Q_480: 156; 33; 125; 109
Q_548: 95; 121; 161; 162
Q_201: 35; 49; 75; 103
Q_904: 13; 157; 163; 110
Q_525: 129; 119; 162; 36
gone Q_548: 95; 161; 121 : 162
q: 95; 121; 161; 162 : Q_548
gone Q_904: 163; 157; 13 : 110

Q_914: 73; 51; 163; 99; 79
Q_774: 161; 76; 91; 33; 162
Q_131: 170; 155; 129; 126; 100
Q_349: 127; 80; 156; 54; 79
Q_768: 131; 100; 81; 133; 41
Q_904: 103; 115; 70; 125; 84
Q_525: 84; 70; 52; 52; 142
gone Q_768: 133; 81; 131; 100 : 41
gone Q_774: 162; 33; 76; 161 : 91
q: 161; 76; 91; 33; 162 : Q_774
gone Q_774: 161; 33; 76; 91 : 162

Q_914: 126; 104; 45; 92; 190; 51; 79; 80; 76; 86; 113
Q_751: 118; 107; 40; 101; 187; 51; 76; 83; 72; 78; 112
Q_957: 95; 110; 39; 108; 158; 62; 74; 91; 72; 58; 119
Q_774: 111; 109; 39; 104; 181; 53; 75; 103; 71; 72; 113
Q_131: 109; 109; 38; 105; 177; 54; 74; 86; 71; 70; 114
Q_201: 129; 100; 54; 79; 180; 57; 82; 78; 85; 92; 119
Q_904: 129; 102; 60; 69; 163; 64; 81; 73; 94; 95; 127
Q_349: 93; 110; 39; 108; 154; 63; 74; 92; 73; 56; 120
Q_480: 85; 109; 44; 110; 129; 74; 76; 97; 75; 45; 124
Q_525: 115; 108; 40; 103; 184; 52; 75; 84; 72; 75; 112
gone Q_774: 39; 53; 111; 71; 113; 103; 109; 181; 75; 72 : 104
q: 115; 108; 40; 103; 184; 52; 75; 84; 72; 75; 112 : Q_525
gone Q_201: 100; 129; 119; 180; 82; 85; 79; 92; 78; 57 : 54
q: 109; 109; 38; 105; 177; 54; 74; 86; 71; 70; 114 : Q_131
q: 85; 109; 44; 110; 129; 74; 76; 97; 75; 45; 124 : Q_480
q: 111; 109; 39; 104; 181; 53; 75; 103; 71; 72; 113 : Q_774
q: 129; 102; 60; 69; 163; 64; 81; 73; 94; 95; 127 : Q_904

Q_957: 124; 33; 110; 86; 49; 83; 134; 146; 20; 125; 101; 157; 36; 52; 14; 144; 150; 86; 71; 14; 139; 89; 90; 150; 135; 16; 129; 58; 56; 119; 92; 131
Q_201: 124; 33; 110; 13; 49; 83; 134; 146; 20; 125; 101; 157; 36; 52; 14; 144; 150; 86; 110; 80; 98; 19; 155; 55; 47; 74; 157; 49; 52; 113; 89; 154
Q_548: 124; 33; 110; 86; 49; 83; 134; 146; 20; 125; 101; 157; 36; 52; 14; 144; 150; 86; 71; 14; 139; 89; 90; 150; 135; 16; 89; 132; 109; 79; 52; 78
q: 124; 33; 110; 86; 49; 83; 134; 146; 20; 125; 101; 157; 36; 52; 14; 144; 150; 86; 71; 14; 139; 89; 90; 150; 135; 16; 129; 58; 56; 119; 92; 131 : Q_957
gone Q_201: 36; 134; 20; 19; 144; 124; 157; 55; 83; 98; 52; 80; 52; 155; 110; 154; 101; 47; 125; 33; 150; 86; 49; 89; 74; 110; 146; 157; 113; 49; 13 : 14

Q_525: 76; 102; 105; 99; 76; 82; 65; 68; 87; 67; 153
Q_914: 68; 94; 96; 77; 72; 105; 70; 97; 93; 70; 174
Q_751: 159; 83; 84; 103; 152; 115; 153; 163; 97; 155; 57
Q_774: 114; 114; 109; 122; 113; 84; 114; 116; 94; 114; 55
Q_957: 103; 50; 67; 53; 104; 169; 108; 106; 163; 106; 98
Q_480: 124; 69; 80; 62; 119; 141; 116; 68; 93; 117; 171
Q_201: 64; 138; 125; 135; 67; 39; 65; 57; 72; 65; 99
gone Q_914: 174; 93; 97; 72; 77; 68; 70; 70; 94; 105 : 96
q: 103; 50; 67; 53; 104; 169; 108; 106; 163; 106; 98 : Q_957
gone Q_774: 94; 55; 114; 122; 113; 116; 109; 114; 114; 114 : 84
gone Q_480: 117; 62; 119; 116; 124; 171; 80; 93; 68; 141 : 69

Q_768: 62; 159; 38; 150; 72; 93
Q_201: 138; 75; 147; 68; 117; 120
Q_525: 83; 100; 105; 146; 66; 71
Q_548: 138; 75; 147; 68; 117; 139
Q_957: 42; 123; 59; 159; 121; 122
Q_480: 55; 100; 39; 98; 51; 81
Q_751: 125; 84; 112; 87; 140; 81
q: 42; 123; 59; 159; 121; 122 : Q_957
q: 62; 159; 38; 150; 72; 93 : Q_768
gone Q_957: 59; 159; 42; 123; 121 : 122
q: 125; 84; 112; 87; 140; 81 : Q_751

Q_914: 114; 98; 101; 99; 86; 110; 96; 84; 128; 135
Q_548: 86; 6; 7; 100; 83; 50; 90; 81; 120; 108
Q_525: 86; 115; 7; 100; 83; 50; 8; 81; 120; 108
Q_904: 86; 115; 7; 100; 83; 50; 93; 81; 120; 108
gone Q_548: 86; 108; 81; 100; 6; 83; 120; 90; 50 : 7
gone Q_525: 8; 86; 108; 100; 50; 115; 81; 120; 83 : 7

Q_957: 113; 95; 95; 87; 108; 84; 102; 115; 99; 94; 106; 113; 84; 78; 95; 103; 132; 97; 111; 75; 126; 109; 103; 90; 100; 97; 88; 105; 135; 91; 90; 75; 97; 86; 93; 112; 118; 95; 79; 88; 120; 90
Q_201: 117; 96; 63; 100; 117; 104; 104; 73; 79; 98; 122; 121; 97; 63; 99; 107; 97; 130; 103; 75; 128; 116; 108; 130; 90; 83; 110; 88; 79; 93; 139; 81; 93; 119; 106; 108; 92; 116; 84; 53; 140; 123
Q_525: 89; 98; 97; 110; 94; 99; 112; 86; 96; 118; 110; 107; 99; 126; 104; 88; 103; 93; 90; 107; 80; 98; 110; 94; 86; 95; 87; 95; 66; 83; 93; 95; 104; 128; 70; 97; 92; 73; 110; 113; 85; 116
Q_548: 123; 98; 72; 92; 126; 84; 115; 121; 71; 78; 118; 132; 115; 24; 83; 124; 113; 108; 124; 68; 128; 116; 110; 112; 99; 78; 120; 87; 137; 85; 121; 93; 85; 95; 127; 86; 112; 124; 62; 67; 148; 87
Q_904: 95; 61; 133; 116; 97; 102; 92; 60; 146; 167; 99; 80; 28; 124; 94; 94; 142; 116; 97; 70; 129; 114; 79; 120; 107; 61; 82; 99; 66; 76; 116; 62; 101; 74; 84; 103; 88; 71; 98; 83; 102; 97
gone Q_548: 115; 148; 137; 85; 108; 124; 126; 132; 123; 71; 112; 115; 67; 112; 121; 113; 124; 121; 78; 78; 84; 124; 98; 83; 85; 120; 87; 72; 118; 127; 93; 24; 92; 95; 62; 99; 87; 86; 68; 128; 110 : 116
gone Q_904: 99; 114; 99; 116; 120; 74; 82; 97; 107; 124; 61; 83; 97; 95; 28; 167; 102; 116; 146; 142; 94; 92; 62; 76; 116; 84; 102; 98; 79; 101; 61; 66; 97; 94; 133; 88; 129; 103; 71; 70; 80 : 60
q: 117; 96; 63; 100; 117; 104; 104; 73; 79; 98; 122; 121; 97; 63; 99; 107; 97; 130; 103; 75; 128; 116; 108; 130; 90; 83; 110; 88; 79; 93; 139; 81; 93; 119; 106; 108; 92; 116; 84; 53; 140; 123 : Q_201
q: 113; 95; 95; 87; 108; 84; 102; 115; 99; 94; 106; 113; 84; 78; 95; 103; 132; 97; 111; 75; 126; 109; 103; 90; 100; 97; 88; 105; 135; 91; 90; 75; 97; 86; 93; 112; 118; 95; 79; 88; 120; 90 : Q_957

Q_548: 123; 109; 104; 110
Q_751: 95; 94; 191; 137
Q_957: 69; 94; 191; 190
gone Q_957: 190; 94; 69 : 191
gone Q_548: 109; 104; 123 : 110
q: 123; 109; 104; 110 : Q_548
q: 69; 94; 191; 190 : Q_957
gone Q_957: 94; 190; 191 : 69
gone Q_957: 190; 69; 94 : 191
gone Q_548: 110; 123; 104 : 109

Q_751: 50; 62; 83; 94; 34; 118; 96; 56; 143; 111; 94
Q_201: 50; 35; 83; 94; 34; 118; 84; 56; 143; 92; 89
Q_548: 65; 138; 81; 94; 89; 12; 186; 151; 48; 109; 87
gone Q_201: 118; 50; 83; 56; 94; 35; 92; 89; 84; 143 : 34
gone Q_201: 89; 118; 94; 50; 84; 56; 34; 92; 143; 35 : 83

Q_904: 128; 116; 129; 89; 121; 81; 135; 104; 115; 176; 110; 59; 73; 113; 113; 73; 81; 134; 93; 106; 68; 106; 110
Q_480: 128; 116; 123; 100; 121; 81; 135; 104; 115; 176; 110; 59; 73; 113; 113; 73; 81; 134; 93; 111; 57; 84; 113
Q_548: 128; 116; 129; 89; 121; 81; 135; 104; 115; 176; 110; 59; 73; 113; 113; 73; 81; 134; 93; 111; 57; 84; 113
gone Q_548: 89; 81; 81; 57; 135; 113; 104; 73; 129; 73; 134; 113; 113; 110; 93; 116; 121; 84; 59; 111; 128; 176 : 115
q: 128; 116; 129; 89; 121; 81; 135; 104; 115; 176; 110; 59; 73; 113; 113; 73; 81; 134; 93; 111; 57; 84; 113 : Q_548
q: 128; 116; 129; 89; 121; 81; 135; 104; 115; 176; 110; 59; 73; 113; 113; 73; 81; 134; 93; 106; 68; 106; 110 : Q_904

Q_768: 65; 126; 59; 50; 49; 88; 81; 74; 91; 86; 64; 129; 109; 58; 67; 80; 73; 107
Q_131: 65; 100; 78; 85; 77; 91; 106; 100; 74; 98; 77; 88; 97; 93; 160; 143; 154; 85
Q_548: 76; 96; 114; 90; 77; 87; 94; 92; 88; 176; 100; 95; 87; 71; 91; 150; 93; 88
q: 65; 100; 78; 85; 77; 91; 106; 100; 74; 98; 77; 88; 97; 93; 160; 143; 154; 85 : Q_131
gone Q_548: 94; 90; 96; 150; 100; 88; 91; 88; 77; 76; 114; 71; 176; 93; 92; 87; 87 : 95
gone Q_768: 86; 107; 129; 64; 109; 73; 126; 67; 49; 88; 80; 59; 58; 50; 74; 81; 91 : 65
q: 76; 96; 114; 90; 77; 87; 94; 92; 88; 176; 100; 95; 87; 71; 91; 150; 93; 88 : Q_548
q: 65; 126; 59; 50; 49; 88; 81; 74; 91; 86; 64; 129; 109; 58; 67; 80; 73; 107 : Q_768

Q_774: 53; 111; 43; 125
Q_548: 92; 148; 59; 56
Q_904: 72; 71; 89; 82
gone Q_774: 111; 53; 125 : 43
q: 72; 71; 89; 82 : Q_904
gone Q_904: 89; 82; 71 : 72

Q_201: 133; 66; 134; 67; 64; 64; 64; 132; 132; 67; 132; 67; 132; 67; 132; 133; 134; 132; 63; 133; 65; 133; 132; 65; 65; 64; 132; 65; 67; 132; 67; 65; 64; 63; 132; 66; 67; 133; 66; 67; 67; 131
Q_480: 32; 161; 32; 160; 162; 161; 161; 32; 32; 160; 32; 160; 32; 159; 32; 32; 32; 32; 161; 32; 163; 32; 32; 161; 161; 161; 32; 161; 161; 32; 159; 161; 157; 161; 32; 161; 160; 32; 161; 160; 161; 32
Q_548: 101; 100; 102; 100; 100; 100; 100; 100; 100; 101; 101; 101; 100; 101; 100; 101; 101; 100; 100; 100; 99; 101; 100; 100; 100; 100; 100; 100; 100; 100; 101; 100; 102; 100; 100; 100; 100; 101; 100; 100; 100; 100
Q_768: 99; 104; 100; 104; 103; 104; 104; 98; 98; 104; 99; 104; 98; 104; 98; 99; 99; 98; 104; 98; 103; 99; 98; 104; 104; 104; 98; 104; 104; 98; 104; 104; 106; 104; 98; 104; 104; 99; 104; 104; 104; 98
Q_751: 91; 107; 92; 107; 107; 107; 107; 91; 91; 108; 91; 108; 91; 108; 91; 91; 92; 91; 107; 91; 107; 91; 91; 107; 107; 107; 91; 107; 107; 91; 108; 107; 108; 107; 91; 107; 107; 91; 107; 107; 107; 91
Q_349: 92; 101; 90; 100; 103; 102; 102; 94; 94; 99; 93; 99; 94; 99; 94; 93; 91; 94; 102; 93; 103; 92; 94; 101; 101; 102; 94; 101; 100; 94; 99; 101; 100; 102; 94; 101; 95; 92; 100; 100; 100; 95
Q_131: 95; 98; 92; 97; 100; 99; 99; 97; 96; 97; 96; 97; 96; 96; 97; 96; 93; 97; 99; 96; 101; 94; 97; 99; 99; 98; 97; 99; 98; 97; 96; 99; 94; 99; 100; 98; 97; 95; 98; 97; 98; 98
Q_957: 99; 104; 100; 104; 103; 104; 104; 98; 98; 104; 99; 104; 98; 104; 98; 99; 99; 98; 104; 98; 103; 99; 98; 52; 104; 104; 98; 104; 104; 98; 104; 104; 106; 104; 98; 104; 104; 99; 104; 104; 104; 98
gone Q_480: 32; 32; 161; 161; 161; 32; 161; 32; 162; 160; 157; 32; 161; 32; 160; 32; 160; 32; 161; 32; 32; 160; 160; 161; 161; 32; 161; 159; 32; 32; 161; 161; 32; 159; 32; 32; 161; 161; 161; 32; 32 : 163
q: 95; 98; 92; 97; 100; 99; 99; 97; 96; 97; 96; 97; 96; 96; 97; 96; 93; 97; 99; 96; 101; 94; 97; 99; 99; 98; 97; 99; 98; 97; 96; 99; 94; 99; 100; 98; 97; 95; 98; 97; 98; 98 : Q_131
q: 99; 104; 100; 104; 103; 104; 104; 98; 98; 104; 99; 104; 98; 104; 98; 99; 99; 98; 104; 98; 103; 99; 98; 104; 104; 104; 98; 104; 104; 98; 104; 104; 106; 104; 98; 104; 104; 99; 104; 104; 104; 98 : Q_768
q: 91; 107; 92; 107; 107; 107; 107; 91; 91; 108; 91; 108; 91; 108; 91; 91; 92; 91; 107; 91; 107; 91; 91; 107; 107; 107; 91; 107; 107; 91; 108; 107; 108; 107; 91; 107; 107; 91; 107; 107; 107; 91 : Q_751

Q_201: 129; 115; 110; 109
Q_480: 17; 6; 108; 109
Q_349: 127; 154; 104; 93
Q_957: 102; 49; 107; 101
Q_131: 81; 62; 114; 85
Q_914: 10; 154; 96; 97
Q_525: 112; 30; 81; 97
Q_751: 81; 62; 82; 94
Q_904: 10; 154; 96; 103
Q_768: 67; 36; 99; 83
Q_774: 10; 154; 96; 101
gone Q_480: 6; 17; 108 : 109
q: 127; 154; 104; 93 : Q_349

Q_751: 187; 14; 15; 178
Q_548: 164; 159; 160; 157
Q_774: 156; 156; 122; 123
Q_131: 56; 156; 55; 155
gone Q_548: 159; 160; 164 : 157
gone Q_548: 164; 157; 159 : 160
q: 164; 159; 160; 157 : Q_548
q: 156; 156; 122; 123 : Q_774
gone Q_548: 157; 160; 164 : 159

Q_349: 90; 105; 90; 90; 88
Q_914: 64; 141; 62; 61; 54
Q_201: 99; 98; 99; 99; 99
Q_525: 38; 179; 40; 39; 27
gone Q_525: 179; 40; 27; 39 : 38
q: 90; 105; 90; 90; 88 : Q_349
q: 99; 98; 99; 99; 99 : Q_201
q: 38; 179; 40; 39; 27 : Q_525

Q_768: 89; 126; 105; 117; 32; 56; 131
Q_131: 87; 115; 139; 100; 141; 130; 122
Q_914: 83; 129; 148; 99; 136; 145; 126
Q_201: 70; 70; 97; 75; 89; 57; 86
Q_751: 125; 81; 68; 114; 93; 89; 80
Q_525: 135; 105; 62; 129; 119; 114; 128
Q_774: 71; 112; 110; 111; 61; 76; 144
Q_480: 89; 86; 92; 77; 86; 127; 93
Q_957: 133; 110; 57; 128; 116; 127; 64
Q_349: 150; 100; 70; 122; 132; 99; 65
Q_548: 93; 69; 83; 80; 88; 61; 62
gone Q_525: 119; 135; 128; 114; 105; 62 : 129
gone Q_548: 62; 93; 80; 69; 88; 83 : 61
q: 89; 86; 92; 77; 86; 127; 93 : Q_480
q: 135; 105; 62; 129; 119; 114; 128 : Q_525

Q_774: 76; 116; 89; 168; 127; 86; 109; 124; 53; 89; 70; 86
Q_131: 63; 120; 109; 170; 116; 100; 107; 128; 46; 97; 83; 66
Q_751: 66; 115; 114; 165; 109; 103; 100; 109; 50; 81; 80; 66
Q_904: 88; 100; 77; 168; 122; 85; 123; 97; 62; 58; 65; 93
Q_349: 61; 119; 112; 178; 117; 97; 106; 131; 46; 97; 85; 64
Q_480: 55; 140; 85; 190; 132; 74; 121; 133; 62; 59; 63; 92
Q_957: 66; 115; 114; 165; 126; 103; 100; 109; 50; 81; 80; 66
Q_914: 55; 115; 94; 173; 117; 89; 114; 136; 59; 85; 74; 84
Q_548: 81; 133; 93; 189; 126; 78; 103; 103; 48; 77; 72; 65
Q_201: 71; 102; 84; 182; 131; 92; 122; 141; 58; 85; 81; 87
q: 66; 115; 114; 165; 109; 103; 100; 109; 50; 81; 80; 66 : Q_751
gone Q_914: 117; 74; 136; 89; 173; 59; 114; 94; 84; 85; 55 : 115

Q_525: 53; 158; 110; 124; 68; 97; 102; 66; 84; 39; 121; 54; 145
Q_349: 93; 89; 100; 97; 99; 98; 82; 96; 90; 114; 108; 106; 97
Q_480: 95; 95; 98; 96; 93; 99; 92; 98; 96; 107; 103; 104; 100
Q_131: 130; 94; 68; 116; 104; 122; 100; 84; 91; 133; 177; 109; 108
Q_904: 130; 102; 139; 86; 86; 103; 88; 110; 74; 128; 138; 101; 129
Q_201: 90; 82; 101; 95; 105; 94; 67; 93; 83; 119; 111; 113; 98
Q_914: 79; 102; 91; 90; 98; 87; 91; 117; 107; 72; 47; 109; 100
Q_768: 91; 89; 103; 97; 100; 98; 79; 97; 91; 111; 107; 107; 98
Q_774: 97; 101; 105; 97; 101; 99; 93; 106; 103; 93; 93; 101; 101
gone Q_904: 74; 86; 129; 138; 103; 130; 128; 102; 110; 101; 86; 88 : 139
q: 79; 102; 91; 90; 98; 87; 91; 117; 107; 72; 47; 109; 100 : Q_914
gone Q_131: 122; 177; 130; 116; 68; 94; 91; 133; 84; 100; 109; 104 : 108
gone Q_525: 124; 158; 53; 102; 66; 110; 121; 68; 39; 97; 84; 145 : 54
gone Q_914: 109; 117; 79; 72; 100; 91; 98; 107; 102; 87; 47; 91 : 90

Q_774: 91; 99; 179; 50; 70; 74; 100; 68; 177; 167; 32; 122; 173; 100; 75; 112; 118; 68; 156; 124; 89; 115
Q_349: 63; 78; 103; 34; 31; 125; 116; 121; 82; 79; 123; 136; 90; 100; 90; 81; 131; 139; 135; 143; 126; 135
Q_480: 161; 140; 103; 45; 48; 90; 98; 153; 116; 122; 135; 125; 111; 100; 89; 142; 126; 88; 108; 134; 143; 130
Q_914: 30; 41; 82; 143; 129; 143; 145; 54; 84; 84; 83; 37; 86; 100; 185; 56; 40; 163; 56; 21; 32; 30
Q_525: 71; 84; 108; 40; 39; 88; 94; 137; 124; 124; 107; 125; 117; 100; 74; 87; 133; 83; 112; 138; 137; 137
Q_957: 141; 129; 108; 64; 86; 69; 81; 104; 117; 119; 81; 120; 111; 100; 87; 125; 119; 55; 114; 125; 122; 123
gone Q_914: 21; 163; 56; 145; 143; 37; 129; 83; 100; 84; 41; 30; 32; 30; 84; 143; 82; 56; 185; 86; 54 : 40
q: 63; 78; 103; 34; 31; 125; 116; 121; 82; 79; 123; 136; 90; 100; 90; 81; 131; 139; 135; 143; 126; 135 : Q_349
q: 71; 84; 108; 40; 39; 88; 94; 137; 124; 124; 107; 125; 117; 100; 74; 87; 133; 83; 112; 138; 137; 137 : Q_525

